Small tables with named rows and columns. After each table, cells are looked up by row and column.

Lunubo
         Gusoder  Rofotaf   Zat
Bakil       -0.9     -1.4   0.0
Lelumi      -1.7     -0.5  -0.7
Lok          0.2      0.0  -1.1
Lisogut     -1.0      5.3  -5.4

Lisogut, Rofotaf -> 5.3
Lok, Rofotaf -> 0.0
Lelumi, Gusoder -> -1.7
Lok, Gusoder -> 0.2
Bakil, Zat -> 0.0
Lok, Zat -> -1.1
Bakil, Gusoder -> -0.9
Lelumi, Rofotaf -> -0.5
Bakil, Rofotaf -> -1.4

Pelobi =
,Segok,Bif
Sor,43,252
Liv,31,116
Vot,70,130
Nik,182,28

Segok of Vot = 70
Bif of Sor = 252
Segok of Liv = 31
Segok of Nik = 182
Bif of Vot = 130
Bif of Liv = 116
Bif of Nik = 28
Segok of Sor = 43

Table Birarek
         Muzar  Padad   Pifo  Bedase  Riradu    Rif  Poson    Luz    Mem    Ful
Moser    41969  55576  74978   62754   43615  28794  63608  58793  52069  56568
Funonov  72371  77672  90590   67628   64462  77245  82716  57616  53241  55428
Sel      94625  61831  12036   48521   75297  67678  60961  64946  72041  42675
Sikesa   65946  43253  48931   54821   73288  82066  65549  37711  78086  73244
Vod      53264  48101  56962   55079   79849  65500  67322  56836  91773  51845
Luk      17117  72596  57238   52233   71858  68746  45841  63443  38635  56228

Pifo of Sel = 12036
Pifo of Moser = 74978
Mem of Luk = 38635
Rif of Vod = 65500
Padad of Sikesa = 43253
Mem of Moser = 52069
Poson of Vod = 67322
Pifo of Sikesa = 48931
Riradu of Luk = 71858
Rif of Sel = 67678
Mem of Funonov = 53241
Ful of Sikesa = 73244
Luz of Funonov = 57616
Ful of Moser = 56568
Poson of Luk = 45841
Padad of Funonov = 77672
Muzar of Moser = 41969
Ful of Funonov = 55428
Padad of Vod = 48101
Mem of Vod = 91773

Zuk:
,Topokov,Zano,Fozom,Muzufat,Tive,Buv,Rab,Letodu,Keloden
Gizul,117,128,160,53,211,44,127,100,247
Fabebid,153,127,128,156,151,160,152,148,136
Dato,152,151,149,152,152,145,150,153,146
Tak,180,139,192,185,111,236,247,134,146

What is the Tive of Gizul in Zuk?
211
What is the Buv of Gizul in Zuk?
44
What is the Zano of Dato in Zuk?
151
What is the Rab of Dato in Zuk?
150
What is the Zano of Gizul in Zuk?
128
What is the Topokov of Tak in Zuk?
180
What is the Muzufat of Gizul in Zuk?
53
Row with the largest Topokov: Tak

Lipom =
|  | Fepima | Numiso | Nofo | Zokik | Gotiv | Voru |
|---|---|---|---|---|---|---|
| Degi | 62 | 29 | 27 | 28 | 103 | 227 |
| Gev | 221 | 124 | 26 | 27 | 27 | 55 |
| Tusira | 32 | 29 | 30 | 59 | 230 | 108 |
| Zaz | 200 | 42 | 26 | 27 | 34 | 145 |
| Devitad | 33 | 35 | 126 | 210 | 49 | 26 |
| Sonese | 30 | 29 | 32 | 45 | 210 | 131 |
| Kobebef | 82 | 232 | 78 | 27 | 32 | 31 |
| Tibo | 28 | 76 | 237 | 85 | 30 | 24 |
| Mafe | 42 | 192 | 157 | 33 | 23 | 28 |
| Givu | 38 | 183 | 157 | 37 | 30 | 31 |
| Kem | 50 | 205 | 140 | 29 | 26 | 31 |
| Mosa | 28 | 31 | 57 | 219 | 110 | 34 |
| Todadel | 195 | 44 | 28 | 28 | 35 | 148 |
| Mem | 81 | 233 | 76 | 25 | 31 | 30 |

What is the Gotiv of Mem in Lipom?
31
What is the Nofo of Mosa in Lipom?
57
What is the Fepima of Degi in Lipom?
62
What is the Fepima of Tusira in Lipom?
32
What is the Zokik of Sonese in Lipom?
45
What is the Nofo of Mafe in Lipom?
157
What is the Nofo of Givu in Lipom?
157
What is the Nofo of Zaz in Lipom?
26
What is the Voru of Mosa in Lipom?
34
What is the Fepima of Sonese in Lipom?
30
What is the Numiso of Mem in Lipom?
233
What is the Numiso of Devitad in Lipom?
35
What is the Fepima of Mosa in Lipom?
28
Row with the largest Gotiv: Tusira

